Each row is followed by its class.
[ -9 -10  -9  24  31  23   7   8  20   4  11  -9   1 -16  17 -33 -16  -5
  -3  -7] : zuri
[ -4  -5  -1  -9  24  -9   9  -3  38  27   1  -6  17 -22  25 -19 -46 -35
 -27 -58] : dones
[  8 -11   2  14 -22   5  -6  -1 -13  12  -4  -4  11  15  -4  -1  15  -3
  19  60] : reki
[  3  -8 -13  -1  14  12  10   6  24   7   4   1  -9   2   3  -5 -11   5
   0 -27] : Gov
[  2 -18 -22   1  12 -11  12   3  26  21  -1 -11  13   1  12   0 -17 -18
   8 -27] : lerin
[ -7 -23 -13  34  17   7  16  -1  18   4   9  -8   6 -10  14  -4 -14 -11
  -2 -20] : zuri
[ -3  -3  -8  -5  20   3   5   3  20  21   6   1 -12  -3  14 -14 -14  -1
  -7 -32] : Pab
[  3 -18   2   6  16 -22  14   6  35  30  -5 -13  16  -1  35  -4 -25 -23
  20 -43] : Gov
[-20 -38  -3  11  -6  35  -5  -3 -19  20 -31  -5 -27 -17  -1 -27 -24   4
   2  20] : zuri
[ -8 -14 -18  15   9  32   5  -1   4   4   4   3 -27 -14  16 -37  -7  23
 -12   0] : zuri
[ -1   4   4   9 -23 -13  -6  -9 -38   0   0  -6 -22   7  -8  15  32  27
  20  45] : Pab
[-10  -6   3 -12  29 -16  12   9  51   7   3   6  13  -8  22 -17 -55 -64
 -36 -89] : lerin
[-15 -27  -7 -34  17 -20  14  -7  68  39   1  -6  28 -33  40  22 -79 -48
 -29 -87] : dones
[ -9 -19  -3   8  18  -7  23  -6 -91  35   1   0  13 -14  33  -9 -11 -16
   8  -2] : Pab
[ -8 -13   4   9 -13  -9  -9 -26  -6  34   3   0 -33 -11   0 -33   1 -15
   2  11] : zuri
[  1   8   0  -7   4 -25  20  -5   7  20   0   5  -5  -4  14  13 -11  10
   5 -44] : dones
[-13   8 -15 -13  41 -24   0  13  44  -7  -6  12  17  -9  22 -19 -40  -6
 -26 -42] : Pab
[ 8 22  4  7  0 -2 -4 15  1 -9 -8  0  1  9 -4 -5 11  1  6 11] : Gov
[-14 -12  13 -11  11 -35  13   2  18  11   5   3  19 -22  36 -17 -28 -16
 -17 -41] : Pab
[  5  -3  -2 -15   6   1  -1  -3  -9   7   3   1  27 -15  16 -21 -15 -10
   0   6] : Pab
[-18 -15   3   4  35  -8  10   8  28  12  -1  -7  14 -17  28 -10 -31 -21
 -12 -37] : Pab
[ 11  11   2  -6  24 -27   9 -27  21  28  -5   5  20  -2  21  -9   2   6
  12  -4] : lerin
[  8   0  -4  17  -4   0   2  -3  29  20   5   0  10   4  28 -12   1  -5
  10  21] : reki
[ 16  28   8  -4 -22 -36  -5 -19   1  -2  -2   5   2   5 -11   6 -13  15
   8   1] : dones
[-18   0  -3  -6   2  10   2  10  19   1   3  -6   4  -6  12   0 -32  -5
 -12 -35] : Gov

Each row is followed by its class.
[-10  19 -21   8   3  10  26  12  -7   3 -13 -19  -6  -5   4  30 -17  21
   0  16] : W
[-31   3 -22  -5   7   0   5  15   0   5  -8 -11 -10 -19   7  30  -5  16
  -2  13] : W
[ 16  10  -2  14   7  16   1  12 -12   7  -4   1  -3  19   1 -15  -3   4
  -7   1] : Y
[-13   9 -19   8   7  10  21   4  10  20 -29 -41   7  -2  23  30 -18  34
  -8  39] : W
[  9   6   7   8   2   2 -18  -5 -17   9  11  -1  32  19 -26 -10   9   1
   4  -4] : Y
[ -7   1  -9  -7  -1   1   0 -11 -21  -4 -22 -12  -3  21  19  21 -22  16
  -1 -13] : K
[  1  14  -3  13  10   2   7  -6 -10   6 -10  -9 -16   8   9   6 -11   7
  -7  23] : Y
[-26   7  -8  -2 -19   1 -12  -4  -7   1   0  -8   9  -2   2   7  -5   0
  -5   8] : Y
[ -8  20 -16 -26 -14  -6 -11  -4  -5 -20  -2 -32   3  -6   7  32 -11  -2
 -12  10] : K
[ 12   8  -8   2 -11   2   6  -9  -5   8   3  -8  -1   2   2  -3   4  -2
  -1  16] : Y
[ -2  15  -2   2  -8   2   3 -18  -9   4  -4   2   9   1 -15   7  -6   7
   2  -2] : Y
[  0  12 -23   6   0   6  29   4  -7  16 -24  -6  -8  -1  17  22 -19  25
  -2   7] : Y
[-9 -5  7 13  6  4 18  6 11 -7 -9 14  6 -3  0  6  2  8 -5  1] : S
[-12  -1   3  -7  -3   1 -18 -10   4   7   1 -12  12  11   6   9  -9  -8
   8  49] : K
[  0   4 -13  15  11   7  -3   8   8   4  -2  13   5  -2  -2   7  -5  12
  -3   6] : S
[  4   5  -7 -11  -9   9  -8 -20   1  -2 -12 -23   3   7  29  10 -23  -3
 -14   7] : K
[-10   2  -5 -21  -8  -6   5 -15  13 -10 -33 -26 -13   0  42  21  -4  -1
  -8   8] : K
[  1   8  -3  -6  -5  -8  -3 -19 -12   8   2  -4   7   4   5   6 -24   5
   5   8] : K
[ 13   5  -2  -2  10   0 -12  -1   4   2   4 -21  -1   6  31 -17 -22  29
 -10  21] : K
[  5   3  -7  -5  -5  -5 -14  -3 -14  -1   3  -8  14   5  -4  15 -15   0
  -4   4] : Y

Each row is followed by its class.
[ 12  -1  -3  12  15  -1  14   8  21   6  -8 -13  -3   3  -1  -1   5  21
  42  15] : ronu
[ 8  4 -3  9  8  1  7  6 16  7 -6 -8 -2  2 -5  3  4 -1 32  7] : gabap
[  7  15  -4   1 -12  -8   7  -2   5  -7 -28  10  11  10   3   5   5   5
 -10   0] : dos
[  5   7 -11   2   2  -3   4   0   9  -1 -22   1   4   3   0  -4  -5   1
   0   2] : zamab
[ 10   8   0  13  17   4  10   8  16  10 -13 -15   1   1  -2   2   4  -2
  40  13] : ronu
[  3  16   2   4  -5  -3  11  -1  17   7 -32   1   5  10  -4  -1   4   7
   9   6] : gep
[  5   8  -5  -4 -21  -6   7  -1   0  -8 -23   5  11   4   3   1   2   6
 -12   1] : dos
[ 10  26  -2   8   1  -2   8   2  15   8 -44   1  10  17  -1   1   9   5
   5   1] : gep
[  5   4 -10  15  15   2   2   6  12   9 -18  -7 -10 -14  -6  -6  -5 -10
  24  10] : dap
[  7   8  -8   1  -7  -6   7  -2   7 -10 -28   0   7   6   3   4   9   0
   1   9] : paveg
[ 11  19   3   7  -5  -2  13   0  22  15 -38  -6   1   6  -8  -3   3  -2
  17  10] : siled
[  6  23  -2   2  -6  -5  10   0  -1  -4 -26   1  13  17   2   5   7   0
 -14   0] : lizof
[ 11 -11  -5  17  11   4   8   9  11   8  -8 -12 -13 -17  -5   1  -1  -5
  47  11] : tezi
[ 10  19   2   6   1  -4   6   3  19   7 -32  -4   5   8  -6  -3  -1   2
  19   7] : nageb
[  9   2  -3  14  17   0   6   7  12   6 -19  -6  -7 -11 -16  -3  -5 -12
  27  10] : dap
[  7   5  -7   3  -7  -4  10   0   5  -8 -23   5   5   5  10   3   6  -6
  -2  10] : paveg
[ 14   8  -4   6  -5  -4   8   3   9  -3 -23  -1   8   8   6   0   9   4
   4   7] : gesa
[  4  11  -6  12  23   2  -1   4   8  13 -23  -3  -2  -5 -12  -2  -5 -15
  19   6] : dap
[  5  14  -2  -2 -10  -4   9  -1  11  -6 -25   2   8  12   2   1   5   1
  -2  -1] : gesa
[  5  15 -44   1  -6  -5  11  -1   5  -7 -31   4  13  12   4   0   6   2
  -8   4] : donot
[  3   5  -4   3  -9  -5   9  -3   7 -12 -21   3   7  10   6   2   7   3
  -2   7] : posa
[ 10   0  -7  10  13   4   0   8  12  18 -16  -6  -8 -13 -13  -5  -6 -10
  29   7] : Sudu
[  8   3   9  13   7   2   2  10  12  11   0 -12  -4  -1   4   4   6  -2
  35   8] : Pinap
[ 11  -1   5  13  19  -2  12   2  14  14 -10 -15  -4  -1  -4  -1   4  -6
  40  12] : ronu
[  6   9  -4  15  26  -4   4   6  12   7 -24  -4  -1 -15 -10   1  -2 -10
  24  10] : dap
[  5  19  -6  13  15  -2  12   4   7  -2 -34   3   7   7  -3   3   4  -4
   4   6] : sunu
[ 16   0  -5  18  11  -5  17   9  22   6  -7 -17   5   2   7   7  13   6
  48  17] : Dur
[  3   8  -7   6  13   3   6  -1   9  -4 -25   1   1   3  -2   0   0  -8
   1   7] : sunu
[ -1  11  -8  -3 -10  -9   8  -4  11  -7 -32   2   9  10  -3  -3   3   3
  -5   0] : Falav
[  9  13  -4   4 -10  -4  13  -1   7 -10 -30  11  12  12   4   1   8   4
  -6   6] : donot

Each row is followed by its class.
[  3   6   2 -11  21 -14 -11  10 -23   2   0   4   2  -1 -11   4  -9   1
   4 -14] : meto
[  4   5  14   6  -4   7  11  17 -22  13  -5  11  11  -8  -2  14   4   3
  -8  15] : vuk
[  2   1  18   2 -22  21  16  16   2   4   3   0   9   0   4  15   3   5
  -2  45] : vuk
[ -9 -15  -6  -1   8   9  11  13  -6  16 -17  -8  -3  -8   4   4  -5  -7
  -1 -22] : Sura
[  0  -5   1   2  20  -7   0  18 -29  -5 -11   0   5 -11 -17  22 -13   1
   9   4] : meto
